Below are the code and all the weights of a small trained network. Each question names an input and a class and asks about switching units off, where a switched-off unit gives its printed mean instead of its output.

import numpy as np


def w(rows, s, z=0):
    codes = np.array(rows[::2]) - 128.0
    scale = np.full(codes.shape[1], s)
    scale[-1] = z or s
    return codes * scale


def norm(h):
    return h / np.sqrt((h * h).mean(-1, keepdims=True) + 1e-5)


def f(y):
    return y / 2 * (1 + np.tanh(0.7978845608 * (y + 0.044715 * y**3)))


def log_softmax(a):
    a = a - a.max(-1, keepdims=True)
    return a - np.log(np.exp(a).sum(-1, keepdims=True))


def net(x, mask):
    res = np.array(x, float).reshape(1, 5) / 4 @ E
    u = 0
    for l in range(3):
        y = f(norm(res) @ A[l][:, :-1].T + A[l][:, -1])
        res = res + np.where(mask[u : u + 11], y, B[l][:, -1]) @ B[l][:, :-1]
        u += 11
    return log_softmax(norm(res)[-1] @ U[:, :-1].T + U[:, -1])


A, B = {}, {}
E = w([
[207,156,149,150,121,1,146,185,95,95,138,44],'x0',
[129,127,116,117,127,119,136,119,115,123,119,128],'x1',
[147,167,197,124,110,126,79,45,154,121,79,121],'x2',
[113,125,136,130,136,121,114,129,140,135,136,123],'x3',
[180,198,121,17,126,122,98,160,130,198,177,183],'x4',
],0.0038)
A[0] = w([
[148,166,228,75,92,152,84,32,179,111,76,134,158],'0.n0',
[130,164,182,147,117,105,127,59,142,46,66,112,86],'0.n1',
[87,135,192,195,129,210,124,188,111,203,144,117,106],'0.n2',
[121,144,160,140,142,82,116,193,79,136,142,170,178],'0.n3',
[116,172,104,15,132,204,97,124,143,189,169,231,104],'0.n4',
[140,152,75,99,113,181,118,144,50,49,150,99,137],'0.n5',
[54,101,97,174,161,209,161,86,124,69,63,157,124],'0.n6',
[138,132,125,201,130,76,169,150,122,49,117,4,138],'0.n7',
[187,98,218,117,115,105,118,16,130,84,78,101,83],'0.n8',
[14,65,114,207,114,234,137,83,142,110,76,149,161],'0.n9',
[235,217,132,98,139,27,106,166,114,150,177,172,8],'0.n10',
],0.003,0.0015)
B[0] = w([
[179,131,178,105,122,125,133,105,131,168,2,100,211],'0.n0',
[140,113,137,135,109,115,20,112,143,104,160,178,168],'0.n1',
[136,144,87,115,134,79,150,125,116,115,140,115,137],'0.n2',
[116,68,112,151,119,144,177,67,149,90,136,129,146],'0.n3',
[83,181,102,188,178,139,117,199,75,90,95,210,231],'0.n4',
[123,80,135,163,142,89,140,128,165,114,164,135,134],'0.n5',
[197,83,120,88,175,177,93,137,176,200,231,47,205],'0.n6',
[30,119,182,199,129,82,156,157,125,148,102,219,206],'0.n7',
[214,110,173,156,145,129,34,150,121,119,153,198,179],'0.n8',
[241,152,72,41,102,99,143,100,131,154,176,50,252],'0.n9',
[95,80,64,103,103,215,119,35,195,185,151,16,187],'0.n10',
],0.0032,0.004)
A[1] = w([
[114,179,160,138,195,168,115,171,120,130,105,253,93],'1.n0',
[171,234,175,11,116,30,102,211,105,139,164,57,102],'1.n1',
[90,132,47,93,141,170,203,144,105,183,204,77,88],'1.n2',
[48,142,49,88,168,192,134,178,54,35,178,216,1],'1.n3',
[150,106,173,189,166,82,148,167,121,85,65,141,85],'1.n4',
[158,105,50,139,116,143,184,107,193,138,199,91,16],'1.n5',
[188,172,133,143,130,129,140,170,59,91,169,141,171],'1.n6',
[81,103,60,189,143,116,157,146,130,88,200,91,215],'1.n7',
[200,91,115,62,94,94,152,132,132,138,182,64,158],'1.n8',
[218,192,155,69,105,158,43,59,152,178,144,109,165],'1.n9',
[92,176,147,108,135,168,103,155,88,117,67,213,167],'1.n10',
],0.0037,0.0011)
B[1] = w([
[107,168,77,63,88,87,149,144,116,134,100,157,172],'1.n0',
[165,54,107,138,165,243,113,80,159,120,130,149,170],'1.n1',
[180,101,143,126,73,102,47,175,72,171,187,145,217],'1.n2',
[170,156,86,219,117,29,94,40,215,92,144,175,190],'1.n3',
[108,212,151,127,87,117,145,150,135,155,197,139,150],'1.n4',
[145,115,194,103,159,121,110,134,82,115,117,160,175],'1.n5',
[77,121,99,96,194,110,113,82,184,163,150,150,136],'1.n6',
[120,116,124,54,116,138,163,151,160,164,143,123,190],'1.n7',
[135,85,163,134,163,190,113,157,132,114,105,147,181],'1.n8',
[51,106,115,192,164,173,255,106,159,61,83,63,253],'1.n9',
[108,139,151,126,84,73,174,190,113,126,133,151,168],'1.n10',
],0.004,0.0046)
A[2] = w([
[135,87,39,87,162,196,170,142,110,164,141,96,110],'2.n0',
[104,231,131,118,106,101,236,108,117,65,13,147,115],'2.n1',
[146,208,193,213,95,40,50,95,108,83,99,134,46],'2.n2',
[16,166,81,126,98,61,195,210,91,131,187,134,121],'2.n3',
[146,117,186,143,217,196,153,103,140,84,97,71,129],'2.n4',
[60,254,149,87,123,142,155,120,102,147,17,152,2],'2.n5',
[175,48,115,106,173,198,66,149,37,135,232,124,30],'2.n6',
[146,113,94,107,169,180,151,25,133,60,91,30,80],'2.n7',
[231,35,94,93,171,162,94,145,107,156,186,113,62],'2.n8',
[145,144,136,202,134,58,160,155,148,161,174,82,147],'2.n9',
[112,177,147,99,133,113,180,139,176,138,85,125,64],'2.n10',
],0.0038,0.002)
B[2] = w([
[118,135,190,160,80,37,65,133,129,129,128,60,208],'2.n0',
[79,42,185,57,129,155,60,169,125,120,147,67,230],'2.n1',
[212,195,107,43,134,89,28,132,13,192,215,94,190],'2.n2',
[161,105,88,207,156,214,230,108,148,124,103,117,220],'2.n3',
[128,185,29,179,157,140,138,95,91,168,130,237,247],'2.n4',
[66,98,207,45,107,92,88,162,98,10,53,69,187],'2.n5',
[135,89,213,12,101,76,121,201,138,176,143,88,234],'2.n6',
[159,164,76,253,192,150,142,112,228,116,108,174,249],'2.n7',
[107,78,205,67,76,110,62,122,191,159,131,82,251],'2.n8',
[76,136,136,79,112,175,165,105,55,79,82,143,184],'2.n9',
[117,83,217,117,148,137,135,120,105,118,174,146,136],'2.n10',
],0.004,0.0031)
U = w([
[166,62,156,74,98,112,97,161,171,193,182,85,239],'0',
[157,142,117,210,178,195,127,68,196,128,84,114,255],'1',
[99,120,124,187,117,132,254,167,90,117,148,111,51],'2',
[169,198,168,148,117,74,76,106,29,129,153,109,35],'3',
[136,177,20,109,110,93,132,151,136,145,160,219,64],'4',
[61,153,172,66,123,150,123,144,128,69,43,145,6],'5',
],0.01,0.00092)

Each question gives the input, the list of numbers given to net, and the class t.
The units are the neurons (one row each of A and B). Each row of codes is followed by its name. A weight is (code - 128) times the scale printed after its matrix; where a second scale follows, it is the last column's (A, B and U).
mask holds one flag per neuron, layer by layer. A switched-off neuron (its flag False) gives its mean, the last column of its row in B, instead of its output. The means were averaged over made-up inputs and are rounded, as every weight is.
A unit's drop is (log p(t) with every unit on - log p(t) with that unit switched off) / (log p(t) with every unit on - log p(t) with every unit switched off).
The circuit of an input: a set's keep is (log p(t) with only the set's units on - log p(t) with every unit switched off) / (log p(t) with every unit on - log p(t) with every unit switched off). Starting from the 12 units with the biggest drops (on a tie, the unit counted first), units are removed one at a time, each time the one whose removal leaves the highest keep (on an exact tie, the one counted first), for as long as the keep stays at least 0.8.
units of the circuit, in order: the units of the circuit, biggest drop first
most important unit: the unit with the biggest drop
top k neurons: the k neurons with the biggest drops, biggest first
k most important neurons of layer l: the k neurons of layer l with the biggest drops, biggest first
drop of u: that unit's drop, to one decimal
input [3,-3,8,-2,-7], class 3: units of the circuit, in order	[2.n2]
input [-2,2,-4,-7,1], class 4: top 2 neurons	[1.n3, 0.n4]
input [-6,-6,-1,7,6], class 4: top 2 neurons	[1.n3, 0.n4]
input [-5,-6,2,-7,1], class 5: units of the circuit, in order	[0.n4, 2.n5, 1.n0]
input [5,7,3,5,-8], class 3: units of the circuit, in order	[2.n2, 1.n9]
input [-3,6,0,8,6], class 4: 2 most important neurons of layer 1	[1.n3, 1.n9]
input [5,6,0,-2,-3], class 2: 2 most important neurons of layer 0	[0.n0, 0.n7]
input [0,-6,4,-3,5], class 5: top 3 neurons	[0.n9, 0.n4, 0.n6]
input [1,0,5,-5,-8], class 3: top 3 neurons	[0.n7, 2.n2, 0.n10]
input [1,-4,-2,7,-4], class 2: 2 most important neurons of layer 0	[0.n7, 0.n10]
input [0,-2,-5,3,-7], class 0: 3 most important neurons of layer 0	[0.n6, 0.n9, 0.n4]
input [-5,-8,0,-1,3], class 4: top 3 neurons	[0.n4, 1.n3, 1.n9]
input [-6,0,5,3,1], class 5: top 3 neurons	[0.n4, 0.n10, 2.n5]
input [1,-3,8,-8,3], class 1: units of the circuit, in order	[1.n9]
input [-5,-5,0,3,5], class 4: top 4 neurons	[0.n4, 1.n3, 1.n9, 2.n8]
input [-8,-3,-4,-6,0], class 0: 3 most important neurons of layer 0	[0.n6, 0.n9, 0.n7]
input [-6,-6,-1,-7,0], class 0: 2 most important neurons of layer 0	[0.n9, 0.n6]
input [-3,2,5,-2,1], class 5: 2 most important neurons of layer 2	[2.n5, 2.n1]
input [-7,-3,0,2,-7], class 0: drop of 2.n6	0.2
input [-7,7,2,7,8], class 5: most important unit	2.n5
input [2,-3,1,-4,7], class 1: drop of 1.n9	0.9
input [8,-8,-2,-7,-1], class 2: drop of 0.n7	1.5
input [5,7,-5,0,0], class 2: drop of 0.n7	3.7
